Each name stands for a flat space through zero: a line, a plane or more. A row that begins with a name and a colon came from that space; any other row is followed by the name of the space it lies nearest, among the names in its block.
gz-qn: [  4 -24  24  11 -22  19   2   5   9  -1  12 -16   5  -5  -5   3   6 -14
  10   4  -8 -15  -5  -9   3  -3  10   0   2]
fc-mr: [-13 -29   5  -9  -1 -21   0  -4  18  19  -3  21  -4   3 -10   0 -43  12
 -13  22  -9   9   6   1  16  19 -13   4   7]
cq-ms: [  6 -11 -43  38  16  20   7  -1  26 -20 -18 -25 -25 -12 -18 -24   2  21
 -33  46 -26   5   7   4   0  -1   0 -21  27]
gz-qn: [ 11  -3  40  43 -12  23  27  -1  31   0  17  34 -28  -9  11 -37  -9   4
  27  10 -27 -11  24 -11 -12  22   4  -6   9]
cq-ms: [  0  -6  27  -8  14 -20   5   9 -40  25  -3   2  15  19  14  -7 -14   5
  -1 -30 -16  10   0 -33 -15   2  -1   4 -12]
ql-dj: [-18 -11 -36  25  -5   0  -1 -14  31  29  17  -3 -25   2 -17  15  -7   6
   6   4   0 -14  -5   9  28  11  -7  -6  11]
fc-mr: [ -1 -16   8   4  17 -21   9   1 -35 -20 -12  19 -21  19  10 -25 -10   8
  -7 -11 -25  17  29   4 -22  -4 -13  15  13]
fc-mr: [ -1 -15  14   5 -11   0   0  14  -5  -2  10   5  -1  11   6  -3   0  -7
  10 -12 -12  -7   4  -7  -7  -8   6   7  -1]
gz-qn: [ -7  11  -7  40  -1  -3   3   2  27  39  21  20 -19   0   2   1  -9   3
  33 -15 -10 -22   5 -23   3  16  11 -14   4]
cq-ms: [ -3  -2  -2 -14  -3 -17 -17 -11  19  -1 -11   4  11 -22 -16  22 -19  -8
   2  25  18  -5   2   7  13  12   1  -5  11]
cq-ms: [ 11  28  18 -41 -26  17 -15  34   9 -24   8   8  39  -1  19  10  21 -18
   7  -6  27  -4 -22   7 -10 -25  22   8 -35]
cq-ms: [  8 -12  30  -4  -1 -10  -4  27 -15  -5  -6   8  16   6  11 -11 -13  -5
   2  -5 -20   1   7 -26 -23  -8  14   2  -3]
zt-lh: [ 18  31   7  -5  13   6   3   0  10 -30 -22  15   5 -24   6 -20   0   6
  -7  29   5  12  12   5 -18   7   5 -11   3]
ql-dj: [ -4 -19  15 -15 -27   4  -6  31  -9 -20  19  13   4  25  15   1  10 -15
   9 -22  -5  -6  -1   9 -10 -28   8  23 -13]
gz-qn: [ -6  24  -1  17  16  16  42 -20  14  37  18  39 -36  21  20 -42  -9  41
  -7 -11 -13  23   3   7   9  30 -29  -1 -19]
zt-lh: [-36 -71 -40  13 -12 -25 -10  22  15  41  20  -4 -19  42 -18  14 -39  14
 -20  -4 -34  -6  -8  -7  28  -9  -9  10  11]
fc-mr: [ 11  -3  14 -16 -19  15  -5  25 -19 -57   1   0   6   9  15  -7  30 -20
   2  -9   1   0   6  20 -23 -36  11  20  -6]
zt-lh: [  0 -35  12  40  -1   5  10 -21   9  12   1 -17 -21 -13 -19  -4 -11  -2
   7  16 -23 -13  13 -13   8  19  -4 -10  29]
gz-qn: [  5 -15  21  15 -20  16   4   7  33  -5   9   9  -4 -13  -3  -8  -9  -6
  11  23 -10 -13   5  -4   2   7   9  -4   7]
gz-qn: [-20   5 -78  -9  43 -40  -8   3 -11   4 -27  12 -22  26  -6  -9 -25  38
 -48   9 -11  32   9  17   3  -6 -22   0  10]
cq-ms: [ -1  -6   1 -16   3 -10 -12  21  20  33  -9  -6  34  -4  -6   8 -32  11
 -19  21  -4   3 -21 -32   7   7  12 -16 -12]
gz-qn: [  8 -29  10   2  -3  -1  -7   7 -24 -37 -13 -22   2  -2  -6  -1   8 -15
  -6   7 -13  -2  12   1 -15 -18   6   7  18]
zt-lh: [ 12  31  17   6   9  15   7 -17  -5  33   0 -25  22 -20   0  10  15  -2
  13 -11  15  -7 -19 -29   3  18   8 -21 -14]
fc-mr: [ -5   6  -8  -7 -12   2 -11   3  32  21   7  -1  15 -11  -9  20  -9  -3
   5  12  16 -11 -17  -4  18   7   8 -10  -7]
ql-dj: [  6  -9 -17  -9  -5  27  -5  22  47  22  -9 -37  35 -15 -17   1 -15  19
 -43  51  -3   4 -40 -23  20   2  14 -27 -14]
fc-mr: [  3 -21  -6   9  13   9  19  14   8  -2 -11   4 -12  14   4 -40 -21  32
 -40  26 -35  25   4  -6  -6   3 -10  -4   1]
zt-lh: [ 16  -2   1  22  11  11   2  -5   3 -21 -20 -23  -2 -24 -11 -12   4   0
  -8  29 -12  -2  10 -11 -12   4   8 -17  22]
zt-lh: [  0  27  44  -7   7  -6  27 -28  -3  29  11  49 -11   1  20 -19 -17  12
  22 -18   9  14  12   2   2  37 -21   7 -17]
ql-dj: [-11 -14 -57   7   8 -17 -20  29  -7 -15  -7 -10 -10  22  -5   6   4   4
 -18  -5 -15  -2   2   4  -8 -31   8   2  12]
ql-dj: [ -2 -43 -18   0  25 -15   0 -38 -31 -19 -37 -46 -10 -11 -32   3 -11   8
 -42  33 -11  20  12  13  12   7 -26   0  38]
zt-lh: [  9  41  12 -38  12   5   7  19 -29   5  -2   8  30  18  30 -13  14  12
 -14 -29  12  23 -20 -10 -17 -12   2   5 -43]
gz-qn: [  1  21  16  -2 -15   6  -7  -2  13  26  17  -1  18 -13   1  25   9 -17
  32 -17  23 -21 -16 -13   8   7  14  -7 -14]
cq-ms: [ -4 -39  28   9 -13  -8   4  29   2   9  12  20  -3  22   9 -17 -28   2
   2  -5 -35  -2   9 -22 -10  -4   6   9   0]
fc-mr: [ -2  26 -11   2   1 -18  -8  21  -5 -26   5  46 -17  13  21  -8   6  -6
  24 -23   1  -4  24  14 -25 -16   8  12   0]
ql-dj: [  8  13  11  -9  -2   0  -5  26   7 -10  -3  17  14   0  13 -10  -5   0
   1   4  -3   2   0 -10 -16  -7  14  -2 -11]
fc-mr: [  0  24   4  -7  -5   0   1 -28  -9 -26   5  17 -16 -10   4  10  24 -17
  26 -14  29  -4  15  37   1   2 -11  14   4]
cq-ms: [ 11   8  12 -37  19 -19 -11  17 -35 -16 -29  -8  35   1   8  -4  -7   3
 -25   2   1  22  -4 -15 -21 -12   5   1 -11]
zt-lh: [ -9   0 -30  27  12 -23 -13 -31  14   2 -11   0 -25 -24 -25  20 -10  -6
  16  17   8 -15  21  10  12  19  -4 -12  37]
fc-mr: [  9  14   8  -5   3  22  15 -44 -21 -29  -5 -20 -12 -16  -5   0  35  -8
   1   0  23   8   4  35   7   5 -20   8   5]
gz-qn: [ 16   3  30  -1   4  12   8  21 -21  -3  -5 -10  20   6  16 -20   7   2
  -6 -10 -17   6  -5 -29 -24  -9  12  -3 -14]
ql-dj: [ 11 -24  30  10   5   5   9   1   8  11 -14 -13  13 -15  -8 -16 -26   9
 -16  31 -23   5   1 -30  -3  17   4 -15   9]
cq-ms: [ -7  34 -24   1   0  15   9 -46  -8  -8  15  -4 -27  -5  -2  18  43  -8
  20 -24  39  -4  -1  47  20   4 -21  10  -1]
ql-dj: [  3   0  21  -4   0  -3   5  -8 -19  -9   0   6  -2   1   6  -4   5  -7
   9 -12   1   3   9   3  -8   1  -5   9   1]
gz-qn: [ -7   9 -21  36   8 -22 -12   8  11  22   6  14 -15  -2  -3   9  -9  -4
  29 -14 -11 -22  13 -23  -8   5  16 -13  16]
cq-ms: [-15  -4  -6  31  -9  15  12   9  43  96  37  -8   5  13  -3   8 -21  21
   9 -15 -14 -19 -37 -48  31  25   8 -24 -23]
zt-lh: [  0 -33 -19  -4 -10   8  -8  45  33 -16  -8  -1   8  10  -4 -18 -24  15
 -39  41 -28   8  -8  -5  -3 -19  12  -4   1]
zt-lh: [ -7 -23  10  27   4 -16  11 -34  -8 -13   0  19 -42  -5  -9  -7 -11  -5
  19   2 -12  -3  38  19   1  18 -20  11  35]
ql-dj: [ -3 -13   2  36   0 -10   0  23  14  20   9  17 -13   9   5 -13 -20   5
  16  -6 -32 -14  13 -32 -13   3  15  -9  10]
ql-dj: [ -1 -17  18 -13 -19 -24 -14  43  28 -40  -1  67  -6   7  14 -19 -38  -6
   9  23 -17   1  31  11 -23 -10  12  17   8]
fc-mr: [ -7  10   2  32  16  -4  27 -36  -4  19  11  28 -45   6   5 -20  -4  15
  18 -17  -9   5  24  10   4  28 -24   2  11]
[ 11   2  42 -27  10 -22  -8  32 -39  12 -14   2  44  10  19  -5 -16  -3
  -4 -21 -11  10  -6 -46 -29  -8  17   0 -21]
cq-ms
[ -5 -16  -3 -16  15 -29  -2   0 -13 -19 -20  25  -9   9   0 -13 -29  11
 -21  15 -11  22  22  14  -7   2 -16  12  13]
fc-mr
[ 13  41 -21  -8  15  16  -6  22 -10  11  -9 -32  32  -1  10   1  27   8
 -15 -11   9   4 -30 -26 -12 -17  20 -20 -26]
ql-dj
[  5 -25  27   9  -4  14  19 -10 -27 -17   4 -10 -14  10   5 -18  13  -3
  -2 -11 -17   6  10   6  -7  -4 -12  14   5]
fc-mr
[  1   4 -43  -9  28 -28 -14  45  35 -13 -36  34   5   3   1 -32 -52  38
 -50  56 -28  27  10 -11 -17  -3   9 -17   7]
gz-qn
[  2 -16  -5   4  -2  10   5  25   6  -8  -1  -2   0  14   5 -21  -5  12
 -22  11 -23   8  -3  -6  -8 -12   4   0  -4]
cq-ms
[ -2 -16   2   2   6  -4   9  11   1   5  -3  12  -6  14   5 -21 -20  17
 -18   8 -23  13   5  -7  -4   3  -6   2   0]
zt-lh
[-13  11   5   4   2  -4  11 -23 -13  50  22   2  -6  14   4  14   4   3
  20 -41  11  -5 -12  -7  17  16 -13   3 -15]
cq-ms
[ 20  20  31  30  39 -22  11  -7 -17   8 -30  17  -2 -23   7 -32 -26  12
   9  10 -27   7  32 -46 -35  30   8 -25  20]
ql-dj
[-17 -17 -24   4 -23  14  -3   2  20  17  27 -11  -9  15  -8  19  10  -4
   3 -11   6 -14 -19  15  26 -10  -3   7  -7]
ql-dj
[  2  14 -10  29 -11  43  25   7  51  19  24  11 -19   3   8 -28   6  22
  -2  13 -12  -3 -12   0  11  10   2 -13 -14]
fc-mr
[  2 -24   7 -13 -23  20  -4  31  21   2   8 -16  24   7  -1   0  -4   0
 -19  15  -8  -2 -24 -10   7 -15  13   0 -16]
ql-dj
[  4   9   9 -18   1  10   7   3  -7   8   0  -5  15   6   8  -5   4   8
 -13  -4   5  12 -15  -3   1  -1  -3   1 -20]
gz-qn
[  5  23  -1  17   9  19  21 -33  -9  -6   5  -2 -25  -7   3 -11  27   3
  10 -11   9   3   8  19   2  11 -15   0   3]
fc-mr
[  2  30 -11 -33  -3  -2 -10  22  11 -10  -2  20  20   4  13   2   1   4
  -9   3  19  10 -12  11  -4 -12   7   3 -24]
zt-lh
[ -7 -30  21  36  -6   2  24  15   2  19  24  31 -33  31  16 -35 -18  14
  11 -20 -45  -1  19 -17 -11   6  -5   9   3]
fc-mr
[-10  24 -31   9  12 -23 -16 -27  16  20  -5   5  -8 -22 -17  30  -7  -5
  20   4  25 -14   5   6  16  19  -1 -13  16]
zt-lh
[ -2 -42  19  -1  -3  -2   7 -20 -12  -8  -8 -16  -6  -3 -15  -2 -13  -2
 -13  17 -11   7   9   7   9   8 -16   8  18]
ql-dj
[ 21  47 -35   8  13  33   1 -17  -7 -65 -20 -28 -12 -26  -2  -7  60  -7
  -6  15  24   3   6  38 -15 -19   3  -8  10]
cq-ms
[  3 -17  -7 -25 -14   9 -13  43 -11 -24   0 -19  25  20   8   1  13  -5
 -23  -3  -7   4 -18  -1 -11 -39  15  10 -16]
ql-dj
[  0  19   0   5 -14  29  12   9   2  10  27   0  -4  16  17  -5  31   0
  13 -31   6  -6 -17   4   1 -11   4   5 -25]
cq-ms
[ -4  10  -5 -18   2  -8  -2   6 -18  -5   2  11   2  16  11   2   7   0
  -1 -20   7   8  -1  10  -5 -11  -5  12 -12]
zt-lh
[-12  15 -54  32   8 -19 -17  34  31  15   7  25 -19  13   3  -1 -12  11
  10  -5 -17 -16   7 -15  -9 -10  20 -14   8]
ql-dj

Rows lie near named flat spaces through zero. A row that begins with a name and a colon came from that space; any other row is followed by the name of its block's space that it lies nearest.
sf_cp: [-33  -4  19 -14  16   3  -6 -47   6  45   2 -16   1  23  27 -13  15 -26
   3  15   4 -27  -1 -14 -19  10 -16 -28  -2]
sf_cp: [ 14  -9   1  14   8  -4   7  29  -8 -28  19 -13  -4 -12  13  -3 -11  14
   0 -17   5 -12  13   5   5   4  10  -5   2]
jb_rz: [-15 -14 -41   0 -30  -2  -9  26 -18 -15 -16  35  13  29 -19 -14  -2  -7
  33 -19  15  36 -39 -28   2  -9 -15  -9  11]
jb_rz: [ -3 -40   8 -22 -19 -33 -15 -22 -10   6   4   2 -17  27   0  31  23   8
  15  24   0  14 -40   2 -36  19  19 -26 -25]
mh_gm: [  4  -4  16  -5  24 -24   8  10  25 -20   2 -17   7   2   2 -19 -14  11
  -7   7   7   2 -14  12   3  -7   1 -38  12]
lp_br: [ 22  31  12  23  17  11  14  15   7 -30  13  -8  -7 -43  -2   0 -18  21
 -26  -9  -1 -16  36  22  22  -2  22  20   1]
mh_gm: [ -6 -12 -10  11  -5   9   2   9 -15  -1   4  12   4   9   6  -4   4  -4
   4 -17  -2  -8  10  -4   4   1  -4   7   9]
bc_zh: [-49  57  36  13  24  34  -6 -87  24  64  -6  26   9   8   4 -18   8 -30
 -40  14 -11 -43  30  14  16   6   4  -5  15]
lp_br: [ -2  -7 -28  22 -36  -5 -12  25 -22 -35  -1  59   2  17 -31  10  -6  15
  10 -25   4  31 -28   4  12   2  26   1   8]
sf_cp: [  3 -13 -15   1 -12  -1  13   7   2 -15 -22  34   5   9 -28   1  15  15
  -7   3 -14  21  -2  15   7 -13   2  17  15]
sf_cp: [ -6 -12   3  13  10  -2   4  13  -3 -12  12   2   7  10  13 -14  -6   2
  -2 -18   2 -15   6   4   7   2   1 -17  16]
jb_rz: [-10  -4  15  -8 -19  -2 -20 -47  -6  37   0  20 -12  16  -7  36  22  -7
  -8  20 -16  -1 -11  11 -17  17  20   7 -19]
lp_br: [ -8  29  32   7  33   4   8 -28  17   4  15 -24  -8 -21  20 -13  -8   3
 -21  10   8 -34  24  11   2   9  13 -18  -4]
jb_rz: [ -5  -5 -20   2 -23  -4  -1  -3 -28 -28   3  14 -25  -5  -5  11  13  19
  22   4  21  13 -14 -16 -19  15  24  -1 -27]
bc_zh: [ -4   3 -33   8 -15   8  14  21  -9 -32 -20  31   3  -1 -24 -17   3  13
  11  -9   8  25  -5  -9  11 -14  -3  14  11]
bc_zh: [  5   5 -17 -17   0  -4  13   8  11 -14 -25  -5   1  -8 -18 -13   3   7
   9  16   8  27 -12 -11  -3 -17 -16   5  -1]
jb_rz: [  7  35   9  10  21  14   7   9  21   1  -1 -10  13 -23  -2 -17 -23  -6
 -19  -8  -3  -9  22   8  26 -14 -10  10  16]
bc_zh: [ 18 -25  21  -8   3 -27   0   1  16  -3   2  -1   1   9  -9  21   4  15
 -17  14 -20   7 -12  32  -4   0  15 -10   5]
jb_rz: [  4  -6   5   7  17  14  16   6  -2   3   6 -16   1 -10  18  -9   5  -1
 -10  -8  -8 -26  36   4   5  -2 -10  15   9]
sf_cp: [  3 -13  11  -2 -15   3 -10 -24 -13  25   6   8 -12   5   2  35  20  -2
  -8   9 -19 -10   8  12 -13  15  15  21 -16]
bc_zh: [  2  10 -22   8 -19   4  -5  19   0 -12 -16  36  13   6 -30  -2  -9   1
   2 -13  -3  30 -16   1  19 -14  -1  13  15]
lp_br: [-12 -29  -9 -29 -13   2  18 -46 -19  16 -20  -6 -32   3   4  16  58  10
  14  43   0   0   8 -14 -45  10  -2  21 -34]
mh_gm: [ -3   0  -5   3 -19  13   1 -21  -7  15 -15  35  -3   5 -21  19  22   2
 -13   7 -20   6  10  14   3  -1   9  34   0]
bc_zh: [ 21 -20 -19  14 -23  -1 -25  55 -38 -14  34 -17  -2  -2  22  21 -25  -9
  31 -42  10   0  -8 -23  -2  15   0   6 -14]
mh_gm: [  1 -24  11   7  38 -41  22  40  23 -64  13 -19  11   9  12 -47 -23  30
   1  -9  25  -2 -20  12   6  -8   6 -75  29]
sf_cp: [ -8  -7   6  -3  16  -3   9  -4   2  -1   5 -18  -1   2  17 -16   3  -1
   3   2   8 -15   7  -6  -7   2  -7 -17   2]
mh_gm: [  1  32  -9   7 -12   4  -5  -5 -17 -27  10  -3 -26 -31  -3   8  -8  16
  13   4  28   7  -5 -17  -9  14  27   2 -34]
sf_cp: [  5   2   6  19 -12   3 -22  10 -13   6  23  13   4   5   4  20 -16  -7
  -5 -24  -8  -9   0   9  11  12  17   4   1]
bc_zh: [ -7 -21 -36  23 -13   9  26  28 -32 -55  -3  33 -11   0  -6 -18  16  29
  14 -21  14   4  15  -7   3  -1  12  11   8]
mh_gm: [ -2  42  18  14   6  -2   4 -28  18 -21  -2  24 -12 -23 -26   4  -6  25
 -29  16   3   3   2  28  13   4  41  -4  -5]
jb_rz: [  1 -32  -9   7  18  15  24  30 -10  -1   3 -18  13   6  27 -25   8  -7
   2 -23  -9 -27  40  -5   7 -10 -32  12  25]
lp_br: [-10 -11  -7 -40   8   2  28 -40   0  13 -28 -35 -26 -12   9  -7  45   5
  17  51  12   2   9 -26 -42  -2 -21  10 -32]
sf_cp: [ -6   5  -5  20 -24   6 -24   7  -5  12   1  51  19  25 -22  14 -13 -12
  -9 -26 -17  12 -16  14  24  -1  10   7  22]
mh_gm: [ -9  23   4  22   1  22  -6  -9  -7  11  11  14   3  -7   5   0  -8  -9
 -12 -17  -3 -21  23   4  16   6   8  13   5]
bc_zh: [  9  -5  34  -7  10 -12 -20 -15  12  33  20 -24   2   5  17  24  -8 -14
 -14   6 -15 -18  -3  16  -6  13   6 -13  -7]
lp_br: [  0   3 -13  -3  -4  -5  -5  21   5  -8  -7   4  13   8  -9 -13 -15  -6
  12  -9   7  20 -21 -11   8 -11 -13 -10  11]
jb_rz: [  2 -45 -27   7  10   5  29  48 -25 -34   5 -19   2   4  28 -30  10   8
  23 -25  11 -14  25 -20  -5  -6 -25   0  15]
lp_br: [ -9   9  11 -19  22  -1   9 -23  15  15  -6 -33  -4  -7  16 -17   6  -8
   2  22  10 -11   4 -13 -13  -2 -17 -15  -8]
lp_br: [  3 -26  -8 -23  -5  -3  -5   6   1  29 -11 -17  11  19   6   3   9 -21
  15   5 -10  10 -11 -15 -12  -8 -33   6   2]
mh_gm: [-10 -16 -33  29 -19  -4  20  24 -38 -77   7  41 -23  -4  -9 -13  11  45
  18 -20  29   8  -1  -5  -3  11  39 -10  -5]
[-25   1  -9 -14  -4  -7   5 -28  -2  -5 -15   7 -12  10  -4 -15  18   5
  17  22  22  12 -22 -19 -20   3   1 -24 -13]
lp_br
[  0  20  -1 -12   2   4  -9  -5  10  19  -7 -15   6  -6  -1  -3 -10 -17
   6   7   4   8  -9 -14   0  -6 -17   2  -6]
bc_zh
[ -1   4  11   6  22  -5  -1  15  10  -4  15 -22  11   0  19 -20 -22  -7
   0 -13   9 -16   2  -3   8  -1  -9 -27  12]
mh_gm
[  6 -39  -6  36 -17  -2   3  32 -19 -27  12  58  12  27 -14  13   4  19
 -18 -39 -28  -5  12  39  24   2  26  12  35]
sf_cp
[ -4  30   6  12   4  22 -15  -5  -7  22  18 -14   2 -15  19   1 -18 -22
   0 -16   6 -22  18 -13   9   8  -4   9  -7]
mh_gm
[ 11  25  18  13  20  11  20 -14   5 -17  10 -16 -20 -41   7   2   2  22
 -24  10   1 -26  41  18   4   6  23  17 -13]
lp_br
[ -3  34  22  11  26   6  17 -24  11 -17  10 -16 -18 -34   9 -11  -2  19
 -21  14  13 -25  29  12   2   7  23  -5 -11]
lp_br
[ -9  38   9 -49  31   2  18 -44  44  32 -39 -52  -2 -23  -2 -29   9 -15
   3  58  15  13  -5 -26 -18 -22 -42  -6 -17]
bc_zh
[ -2  -1  -4  -6  -7 -10 -10   4   7   1  -6   8   8  13 -11  -1  -7  -5
   6   1   2  18 -25  -3   1  -4  -4 -13   4]
jb_rz
[  6 -39  -4  -8  23 -10  13  44  14   0  -3 -24  31  24  17 -32 -10 -13
   6 -18  -8  -4   1  -3  10 -21 -44 -19  38]
jb_rz
[  4   0   7 -14  -6   1  -3 -20  12  28 -16   6   3   5 -14  17  13  -7
 -12  19 -20   9  -2  11  -2  -6  -6  19  -1]
mh_gm
[-17  19  12 -20  34  -2   5 -19  15  14   4 -57  -4 -11  34 -34  -9 -17
  16  17  31 -19  -1 -33 -17   2 -26 -38 -14]
sf_cp
[ -8  10   8   5   4   4  14 -31  -7 -12   2   4 -25 -17   2   4  19  21
 -10  18   7 -15  19   8 -12  13  26   4 -19]
lp_br
[ -1  11  -3 -12  15  -6  -5  21  23   6  -7 -23  23   5   3 -27 -26 -20
  11  -5  11  12 -20 -17  10 -17 -33 -23  16]
lp_br
[  4  11 -27 -14  -3  11  -1  23 -15  -4  -1 -40  -6 -21  17 -14 -11 -14
  37  -4  28   9  -3 -48 -12  -4 -30   7 -22]
bc_zh
[  9  12  -7  13  -6   8  20  -5 -13 -36  -2  14 -26 -31 -13   9  15  34
 -10   9   5   0  24  12  -2   5  31  27 -17]
lp_br
[  0  15  -9   7  -8   4   2   0 -11 -21   2   6 -14 -17  -5   1  -1  12
   6   0  14   5   1  -7  -2   5  16   5 -15]
jb_rz
[ -1  -4 -12  -1 -10  12  -7   5 -17  13   4  -7  -2   0  11   6   2 -14
  15  -9   2  -4   5 -19  -6   4 -12  14  -9]
mh_gm
[ 10  24   2 -16  -5   1 -27   5  14  32  -2 -23  13  -5  -2  10 -25 -29
   9   1   0  16 -22 -17   4  -6 -22   3  -8]
bc_zh
[-42 -35   4   0  28  -5  26 -18  11   5 -11  15  19  46  18 -53  23  -5
  -2  -2   2 -24   5   1  -2  -8 -23 -46  42]
sf_cp
[ 10  43  27   2   0  -5  -6 -42   4 -11  14  -9 -37 -43  -8  32   0  25
 -19  31  11  -6   5  16 -12  22  52   5 -44]
jb_rz
[  5 -17  19 -12  19 -30  15  -2  36 -15 -15   4  10  13 -18 -11   3  20
 -20  21 -11  14 -17  32   4 -14   4 -28  22]
mh_gm
[ 30  28  -1  14  17   5   4  53  20 -24   5 -19  20 -30  -6 -15 -44   0
 -11 -24  -1   6  13   8  36 -21 -13  11  21]
lp_br
[-25   0  12  16   7   3 -19  -7  -2  22  18  13  18  30  18 -14 -14 -24
  -1 -25   1 -23  -6  -2  11   9  -3 -31  21]
sf_cp
